Here is a tiny trained network, its code and every weight. The questions are about switching its units off for an input and a target symbol, where a switched-off unit gives its printed mean instead of its output.

import numpy as np


def w(rows, s, z=0):
    codes = np.array(rows[::2]) - 128.0
    scale = np.full(codes.shape[1], s)
    scale[-1] = z or s
    return codes * scale


def norm(h):
    return h / np.sqrt((h * h).mean(-1, keepdims=True) + 1e-5)


def f(y):
    return y / 2 * (1 + np.tanh(0.7978845608 * (y + 0.044715 * y**3)))


def softmax(a):
    e = np.exp(a - a.max(-1, keepdims=True))
    return e / e.sum(-1, keepdims=True)


def log_softmax(a):
    a = a - a.max(-1, keepdims=True)
    return a - np.log(np.exp(a).sum(-1, keepdims=True))


def net(x, mask):
    ids = ['βγεζθλμξψ'.index(c) for c in x.split()]
    T = len(ids)
    res = E[ids] + P[:T]
    u = 0
    for l in range(2):
        q, k, v = (norm(res) @ M[l].T for M in (Q, K, V))
        z = softmax(np.where(np.tri(T) > 0, q @ k.T / 4**0.5, -1e9)) @ v
        res = res + np.where(mask[u], z, O[l][:, -1]) @ O[l][:, :-1]
        u += 1
        y = f(norm(res) @ A[l][:, :-1].T + A[l][:, -1])
        res = res + np.where(mask[u : u + 4], y, B[l][:, -1]) @ B[l][:, :-1]
        u += 4
    return log_softmax(norm(res)[-1] @ U[:, :-1].T + U[:, -1])


Q, K, V, O, A, B = {}, {}, {}, {}, {}, {}
E = w([
[105,130,105],'β',
[123,125,79],'γ',
[157,153,131],'ε',
[140,73,162],'ζ',
[100,103,69],'θ',
[139,105,131],'λ',
[101,144,131],'μ',
[140,4,113],'ξ',
[94,105,89],'ψ',
],0.022)
P = w([
[166,96,191],'0',
[6,146,130],'1',
[225,30,32],'2',
[81,211,97],'3',
[225,58,22],'4',
[53,162,163],'5',
[181,33,23],'6',
[47,164,186],'7',
[229,74,3],'8',
],0.0076)
Q[0] = w([
[60,5,179],'L0H1',
[130,11,30],'L0H1',
[160,102,189],'L0H1',
[254,41,162],'L0H1',
],0.0044)
K[0] = w([
[70,2,30],'L0H1',
[194,152,172],'L0H1',
[241,42,116],'L0H1',
[135,145,144],'L0H1',
],0.0076)
V[0] = w([
[117,133,120],'L0H1',
[91,146,109],'L0H1',
[123,153,101],'L0H1',
[92,254,164],'L0H1',
],0.0052)
O[0] = w([
[150,72,195,142],'L0H1',
[201,201,55,161],'L0H1',
[154,93,75,159],'L0H1',
[253,104,90,2],'L0H1',
],0.0046,0.00079)
A[0] = w([
[255,62,185,145],'L0N1',
[136,167,124,3],'L0N2',
[184,203,70,120],'L0N3',
[181,222,139,13],'L0N4',
],0.0096,0.0033)
B[0] = w([
[146,157,27,255],'L0N1',
[32,184,177,94],'L0N2',
[2,54,189,245],'L0N3',
[147,71,238,165],'L0N4',
],0.008,0.0031)
Q[1] = w([
[146,200,185],'L1H1',
[66,64,74],'L1H1',
[143,186,76],'L1H1',
[121,2,140],'L1H1',
],0.0088)
K[1] = w([
[143,2,79],'L1H1',
[94,94,157],'L1H1',
[109,171,124],'L1H1',
[138,156,219],'L1H1',
],0.0097)
V[1] = w([
[128,37,76],'L1H1',
[84,170,249],'L1H1',
[74,178,60],'L1H1',
[156,1,190],'L1H1',
],0.0082)
O[1] = w([
[8,1,212,255],'L1H1',
[186,191,128,77],'L1H1',
[21,209,87,197],'L1H1',
[167,34,135,182],'L1H1',
],0.0071,0.0025)
A[1] = w([
[86,168,140,106],'L1N1',
[97,82,70,52],'L1N2',
[46,64,233,4],'L1N3',
[94,204,247,39],'L1N4',
],0.012,0.0029)
B[1] = w([
[185,99,151,139],'L1N1',
[64,97,146,212],'L1N2',
[188,192,86,254],'L1N3',
[158,136,254,153],'L1N4',
],0.013,0.0059)
U = w([
[72,99,159,151],'β',
[74,79,197,153],'γ',
[143,67,254,253],'ε',
[247,75,84,105],'ζ',
[79,85,160,80],'θ',
[163,216,64,86],'λ',
[87,159,190,190],'μ',
[122,11,185,80],'ξ',
[77,88,163,93],'ψ',
],0.0087,0.0033)

Each question gives the input, a string of symbols that net reads in full, and the target symbol t.
The units are the heads (4 rows each of Q, K, V and O) and the neurons (one row each of A and B). Each row of codes is followed by its name. A weight is (code - 128) times the scale printed after its matrix; where a second scale follows, it is the last column's (O, A, B and U).
mask holds one flag per unit, layer by layer, with each layer's heads first. A switched-off unit (its flag False) gives its mean, the last column of its rows in O or B, instead of its output. The means were averaged over made-up inputs and are rounded, as every weight is.
A unit's drop is (log p(t) with every unit on - log p(t) with that unit switched off) / (log p(t) with every unit on - log p(t) with every unit switched off).
The circuit of an input: a set's keep is (log p(t) with only the set's units on - log p(t) with every unit switched off) / (log p(t) with every unit on - log p(t) with every unit switched off). Starting from all 10 units, units are removed one at a time, each time the one whose removal leaves the highest keep (on an exact tie, the one counted first), for as long as the keep stays at least 0.8.
circuit, biggest first: the units of the circuit, biggest drop first
unit that matters most: the unit with the biggest drop
top k neurons: the k neurons with the biggest drops, biggest first
k most important neurons of layer l: the k neurons of layer l with the biggest drops, biggest first
drop of u: that unit's drop, to one decimal
input θ μ β, target λ: circuit, biggest first : (L1H1)
input λ γ θ μ μ, target λ: top 3 neurons : (L0N1, L1N2, L0N4)
input ξ γ ε λ γ γ β ζ, target ζ: 2 most important neurons of layer 1 : (L1N3, L1N4)
input ζ μ ε, target λ: top 2 neurons : (L0N1, L0N3)
input θ μ λ, target λ: circuit, biggest first : (L1H1, L0N3)
input β γ ξ μ ζ, target λ: circuit, biggest first : (L0N1, L1H1)
input ζ λ γ ψ λ ζ γ λ, target ζ: top 2 neurons : (L1N3, L0N1)
input β μ ε, target λ: circuit, biggest first : (L1H1, L0N3)
input γ γ ζ λ, target λ: top 3 neurons : (L1N3, L0N1, L1N2)
input ε γ μ ε μ, target ζ: top 3 neurons : (L0N4, L0N2, L1N2)
input ζ μ γ μ μ, target λ: top 2 neurons : (L0N1, L1N2)
input λ ε μ, target ζ: 2 most important neurons of layer 0 : (L0N1, L0N2)
input μ θ θ ε ε ε β, target ζ: 3 most important neurons of layer 0 : (L0N4, L0N2, L0N1)
input γ μ ε ζ, target ζ: unit that matters most : L0H1
input ε ε ε ξ ε ε β, target ζ: drop of L1H1 : 2.3
